Here is a tiny trained network, its code and every weight. The questions are about switching its units off for an input and a class, where a switched-off unit gives its printed mean instead of its output.

import numpy as np


def w(rows, s, z=0):
    codes = np.array(rows[::2]) - 128.0
    scale = np.full(codes.shape[1], s)
    scale[-1] = z or s
    return codes * scale


def norm(h):
    return h / np.sqrt((h * h).mean(-1, keepdims=True) + 1e-5)


def f(y):
    return y / 2 * (1 + np.tanh(0.7978845608 * (y + 0.044715 * y**3)))


def log_softmax(a):
    a = a - a.max(-1, keepdims=True)
    return a - np.log(np.exp(a).sum(-1, keepdims=True))


def net(x, mask):
    res = np.array(x, float).reshape(1, 2) / 4 @ E
    u = 0
    for l in range(3):
        y = f(norm(res) @ A[l][:, :-1].T + A[l][:, -1])
        res = res + np.where(mask[u : u + 10], y, B[l][:, -1]) @ B[l][:, :-1]
        u += 10
    return log_softmax(norm(res)[-1] @ U[:, :-1].T + U[:, -1])


A, B = {}, {}
E = w([
[133,41,15,254,76,89,163,148],'x0',
[160,144,234,16,189,111,212,159],'x1',
],0.0008)
A[0] = w([
[174,54,111,176,132,38,189,151,35],'L0N1',
[166,57,48,169,116,42,206,187,105],'L0N2',
[165,79,64,155,72,81,219,189,161],'L0N3',
[220,169,217,8,212,112,205,177,116],'L0N4',
[6,171,184,63,94,216,94,99,9],'L0N5',
[76,68,80,213,95,138,52,100,20],'L0N6',
[78,94,66,196,96,103,63,83,164],'L0N7',
[93,230,197,17,162,188,30,69,138],'L0N8',
[107,187,146,148,96,159,43,82,186],'L0N9',
[35,163,188,99,144,141,50,47,145],'L0N10',
],0.0025,0.0014)
B[0] = w([
[81,55,84,160,187,112,102,102,148],'L0N1',
[37,107,168,225,185,163,130,152,185],'L0N2',
[92,116,186,182,180,161,130,152,183],'L0N3',
[175,172,109,2,21,150,119,129,252],'L0N4',
[128,85,110,163,141,149,129,83,149],'L0N5',
[142,112,101,57,84,107,104,86,170],'L0N6',
[147,124,141,76,105,91,126,147,192],'L0N7',
[126,77,118,227,179,109,186,170,240],'L0N8',
[167,154,113,153,149,91,90,129,171],'L0N9',
[170,122,107,211,136,117,50,96,172],'L0N10',
],0.0028,0.0032)
A[1] = w([
[72,95,215,70,126,203,127,200,113],'L1N1',
[130,129,168,1,74,206,168,172,87],'L1N2',
[160,91,95,107,79,70,61,84,94],'L1N3',
[116,170,112,60,174,97,154,36,51],'L1N4',
[199,153,69,147,70,92,125,130,130],'L1N5',
[78,88,75,174,108,109,119,115,96],'L1N6',
[139,109,77,165,155,76,69,133,88],'L1N7',
[186,152,83,47,108,179,219,111,3],'L1N8',
[73,147,51,138,94,162,126,48,140],'L1N9',
[193,185,84,76,95,103,68,56,20],'L1N10',
],0.0037,0.0018)
B[1] = w([
[157,176,111,84,61,113,132,95,178],'L1N1',
[239,189,152,108,96,222,158,156,254],'L1N2',
[58,175,181,90,95,103,104,67,188],'L1N3',
[55,84,124,109,143,145,66,147,96],'L1N4',
[84,206,144,43,129,101,121,88,204],'L1N5',
[160,164,191,124,121,185,163,176,187],'L1N6',
[158,150,160,92,73,209,136,93,191],'L1N7',
[66,43,211,130,136,178,209,234,183],'L1N8',
[184,128,160,65,191,118,154,177,140],'L1N9',
[35,150,4,99,63,82,126,77,179],'L1N10',
],0.003,0.0025)
A[2] = w([
[158,167,81,76,134,100,114,65,170],'L2N1',
[79,158,188,89,138,130,94,81,84],'L2N2',
[83,118,69,95,123,97,114,121,63],'L2N3',
[165,80,127,187,152,124,65,154,18],'L2N4',
[68,161,116,176,124,130,82,107,112],'L2N5',
[170,125,107,110,97,136,69,91,40],'L2N6',
[217,60,71,52,51,225,182,192,30],'L2N7',
[128,96,187,62,93,135,136,155,63],'L2N8',
[90,2,98,156,211,151,190,236,4],'L2N9',
[95,83,178,140,115,162,141,126,95],'L2N10',
],0.0047,0.0027)
B[2] = w([
[98,147,103,87,162,125,177,197,182],'L2N1',
[134,68,135,228,119,149,89,89,139],'L2N2',
[212,178,80,113,74,131,128,98,107],'L2N3',
[182,198,87,97,151,107,135,93,136],'L2N4',
[225,72,175,123,132,168,146,149,146],'L2N5',
[58,55,145,95,47,167,176,143,120],'L2N6',
[244,190,187,81,73,184,194,194,254],'L2N7',
[196,110,159,165,52,203,84,98,163],'L2N8',
[106,44,171,186,209,203,252,216,183],'L2N9',
[51,98,119,96,96,142,142,95,149],'L2N10',
],0.0038,0.0035)
U = w([
[44,253,22,42,244,27,231,242,16],'0',
[166,28,152,44,174,19,35,207,2],'1',
[18,33,232,236,26,204,16,40,190],'2',
[212,243,35,253,235,30,27,20,213],'3',
[23,230,29,54,14,36,16,7,217],'4',
[16,1,231,250,234,238,252,230,251],'5',
[253,240,230,15,11,247,227,254,254],'6',
],0.0042,0.0036)

Each question gives the input, the list of numbers given to net, and the class t.
The units are the neurons (one row each of A and B). Each row of codes is followed by its name. A weight is (code - 128) times the scale printed after its matrix; where a second scale follows, it is the last column's (A, B and U).
mask holds one flag per neuron, layer by layer. A switched-off neuron (its flag False) gives its mean, the last column of its row in B, instead of its output. The means were averaged over made-up inputs and are rounded, as every weight is.
A unit's drop is (log p(t) with every unit on - log p(t) with that unit switched off) / (log p(t) with every unit on - log p(t) with every unit switched off).
unit that matters most: the unit with the biggest drop
k most important neurons: the k neurons with the biggest drops, biggest first
k most important neurons of layer l: the k neurons of layer l with the biggest drops, biggest first
drop of u: that unit's drop, to one decimal
input [-5,-8], class 4: 2 most important neurons	L0N2, L2N7
input [6,-8], class 2: 2 most important neurons	L0N8, L1N2
input [-5,-1], class 0: 3 most important neurons of layer 1	L1N5, L1N8, L1N2
input [-7,-7], class 3: 2 most important neurons	L0N4, L0N8
input [2,-5], class 2: 3 most important neurons	L0N4, L2N2, L2N7
input [-6,-8], class 4: unit that matters most	L2N7
input [5,-7], class 2: 2 most important neurons	L0N8, L1N2
input [5,-6], class 2: 4 most important neurons	L0N8, L0N6, L1N2, L0N4
input [4,-3], class 5: 4 most important neurons of layer 0	L0N4, L0N3, L0N2, L0N10
input [-5,-6], class 3: 3 most important neurons of layer 0	L0N10, L0N4, L0N8
input [3,-1], class 5: 2 most important neurons	L0N4, L0N2
input [-3,-2], class 3: 2 most important neurons of layer 0	L0N8, L0N10
input [-7,-1], class 0: 2 most important neurons of layer 0	L0N10, L0N2
input [7,-2], class 5: unit that matters most	L0N4
input [4,-2], class 5: 3 most important neurons	L0N4, L0N2, L1N2
input [-4,-5], class 3: 3 most important neurons of layer 1	L1N8, L1N1, L1N2
input [6,-5], class 5: 4 most important neurons of layer 1	L1N2, L1N1, L1N5, L1N9
input [6,-6], class 2: 2 most important neurons of layer 0	L0N8, L0N6
input [-6,-6], class 3: 3 most important neurons	L0N4, L0N8, L2N7
input [-4,-2], class 3: most important neuron of layer 1	L1N8
input [-5,0], class 0: 2 most important neurons of layer 1	L1N2, L1N5
input [3,-3], class 2: 2 most important neurons	L0N8, L0N6
input [3,-7], class 2: 2 most important neurons of layer 1	L1N2, L1N3
input [-4,-4], class 3: drop of L0N4	0.5
input [-4,-8], class 4: drop of L1N7	0.0
input [-7,0], class 0: drop of L0N6	0.2
